Here is a tiny trained network, its code and every weight. The questions are about switching its units off for an input and a class, where a switched-off unit gives its printed mean instead of its output.

import numpy as np


def w(rows, s, z=0):
    codes = np.array(rows[::2]) - 128.0
    scale = np.full(codes.shape[1], s)
    scale[-1] = z or s
    return codes * scale


def f(y):
    return np.maximum(y, 0)


def log_softmax(a):
    a = a - a.max(-1, keepdims=True)
    return a - np.log(np.exp(a).sum(-1, keepdims=True))


def net(x, mask):
    res = np.array(x, float).reshape(1, 6) / 4 @ E
    y = f(res @ A[0][:, :-1].T + A[0][:, -1])
    res = res + np.where(mask, y, B[0][:, -1]) @ B[0][:, :-1]
    return log_softmax(res[-1] @ U[:, :-1].T + U[:, -1])


A, B = {}, {}
E = w([
[220,89,233,64,80,115,189,141,173,124,152,27],'x0',
[106,141,91,161,1,186,172,100,167,197,122,147],'x1',
[59,81,128,162,134,100,84,208,161,167,94,28],'x2',
[133,111,128,125,134,130,124,124,143,128,120,141],'x3',
[174,151,14,149,215,186,180,108,166,117,113,50],'x4',
[138,58,72,211,75,63,111,39,123,51,143,85],'x5',
],0.009)
A[0] = w([
[101,185,98,103,158,117,151,179,71,197,105,135,121],'neuron 1',
[137,179,184,121,189,69,118,152,53,52,120,114,55],'neuron 2',
[31,76,122,172,131,103,84,189,213,171,72,11,79],'neuron 3',
[143,133,62,162,203,193,206,100,193,145,119,68,55],'neuron 4',
[179,60,174,142,205,83,43,107,108,68,157,148,54],'neuron 5',
[137,128,113,151,27,175,134,155,162,193,158,161,3],'neuron 6',
[166,109,97,117,228,122,114,151,123,69,155,103,140],'neuron 7',
[145,147,97,211,7,186,160,65,209,194,97,125,73],'neuron 8',
[80,152,75,208,135,89,86,78,67,118,131,159,112],'neuron 9',
[107,163,156,99,181,157,143,173,122,148,130,140,3],'neuron 10',
[215,163,132,112,112,184,171,49,112,48,167,202,71],'neuron 11',
[79,110,222,118,38,60,81,154,74,141,153,187,54],'neuron 12',
[77,146,96,191,153,128,86,108,120,154,126,183,35],'neuron 13',
[139,135,160,85,156,168,145,163,168,199,127,172,28],'neuron 14',
[221,104,202,103,63,61,188,106,213,111,172,49,47],'neuron 15',
[144,52,76,235,50,59,96,41,130,2,160,87,2],'neuron 16',
],0.0092,0.0088)
B[0] = w([
[164,108,183,106,78,157,121,137,162,130,96,140,194],'neuron 1',
[50,151,160,88,125,105,175,97,60,195,94,79,186],'neuron 2',
[191,124,104,161,147,85,185,202,47,72,204,233,244],'neuron 3',
[143,186,68,196,134,92,137,39,202,120,118,62,232],'neuron 4',
[79,79,84,90,50,113,154,104,76,192,98,109,196],'neuron 5',
[62,149,119,65,117,106,196,125,30,151,83,80,172],'neuron 6',
[71,87,135,141,71,117,131,82,92,193,149,69,228],'neuron 7',
[46,51,139,80,131,69,119,96,36,208,124,55,241],'neuron 8',
[99,104,150,71,240,226,141,157,152,108,156,121,214],'neuron 9',
[133,195,98,80,54,150,133,164,150,123,134,79,159],'neuron 10',
[198,101,63,168,150,62,177,233,75,88,172,208,222],'neuron 11',
[201,153,30,218,184,78,162,6,227,99,138,17,208],'neuron 12',
[74,94,120,60,181,144,123,160,180,7,64,101,178],'neuron 13',
[148,184,200,79,62,132,30,173,173,173,112,160,173],'neuron 14',
[26,89,90,82,242,232,72,165,172,53,86,170,242],'neuron 15',
[172,251,223,98,2,130,47,180,179,165,84,162,252],'neuron 16',
],0.0082,0.012)
U = w([
[33,56,144,102,122,100,154,109,17,184,114,80,93],'0',
[51,66,141,106,212,255,117,155,148,37,106,128,91],'1',
[159,180,204,124,72,143,94,179,151,162,107,137,123],'2',
[175,124,93,210,175,93,162,41,171,98,130,45,101],'3',
[181,75,119,173,153,66,180,207,8,58,167,201,98],'4',
[117,40,178,167,131,174,132,99,98,139,152,141,253],'5',
],0.0074,0.026)

Each question gives the input, the list of numbers given to net, and the class t.
The units are the neurons (one row each of A and B). Each row of codes is followed by its name. A weight is (code - 128) times the scale printed after its matrix; where a second scale follows, it is the last column's (A, B and U).
mask holds one flag per neuron, in row order. A switched-off neuron (its flag False) gives its mean, the last column of its row in B, instead of its output. The means were averaged over made-up inputs and are rounded, as every weight is.
A unit's drop is (log p(t) with every unit on - log p(t) with that unit switched off) / (log p(t) with every unit on - log p(t) with every unit switched off).
The circuit of an input: a set's keep is (log p(t) with only the set's units on - log p(t) with every unit switched off) / (log p(t) with every unit on - log p(t) with every unit switched off). Starting from the 12 units with the biggest drops (on a tie, the unit counted first), units are removed one at a time, each time the one whose removal leaves the highest keep (on an exact tie, the one counted first), for as long as the keep stays at least 0.8.
units of the circuit, in order: the units of the circuit, biggest drop first
k most important neurons: the k neurons with the biggest drops, biggest first
drop of u: that unit's drop, to one decimal
input [6,7,-8,5,-3,-7], class 4: 3 most important neurons -> (neuron 11; neuron 16; neuron 7)
input [-5,-7,-2,6,8,-1], class 3: units of the circuit, in order -> (neuron 4)
input [2,-7,8,2,-2,-8], class 2: 4 most important neurons -> (neuron 14; neuron 8; neuron 11; neuron 10)
input [1,-6,-3,6,4,-6], class 0: 3 most important neurons -> (neuron 16; neuron 7; neuron 2)
input [-5,-5,-8,-7,0,-4], class 4: 3 most important neurons -> (neuron 11; neuron 8; neuron 15)
input [4,1,6,1,-6,5], class 3: 2 most important neurons -> (neuron 12; neuron 11)
input [-7,8,-3,1,-1,-1], class 0: 3 most important neurons -> (neuron 8; neuron 15; neuron 6)
input [-3,-7,3,-4,1,5], class 0: 2 most important neurons -> (neuron 5; neuron 2)
input [-4,-3,8,-4,-8,-7], class 3: 3 most important neurons -> (neuron 12; neuron 16; neuron 11)
input [-8,5,-5,-8,-8,7], class 1: 2 most important neurons -> (neuron 9; neuron 13)
input [8,4,2,4,8,-8], class 1: 2 most important neurons -> (neuron 15; neuron 16)
input [5,-6,-4,7,8,-7], class 3: 3 most important neurons -> (neuron 4; neuron 16; neuron 8)
input [-4,1,2,1,-7,-8], class 2: drop of neuron 4 -> 0.4
input [4,2,-7,5,-1,6], class 4: units of the circuit, in order -> (neuron 11)
input [-2,-7,5,-7,1,-8], class 2: drop of neuron 7 -> -0.1
input [-2,-4,5,3,6,-8], class 2: drop of neuron 4 -> 0.0
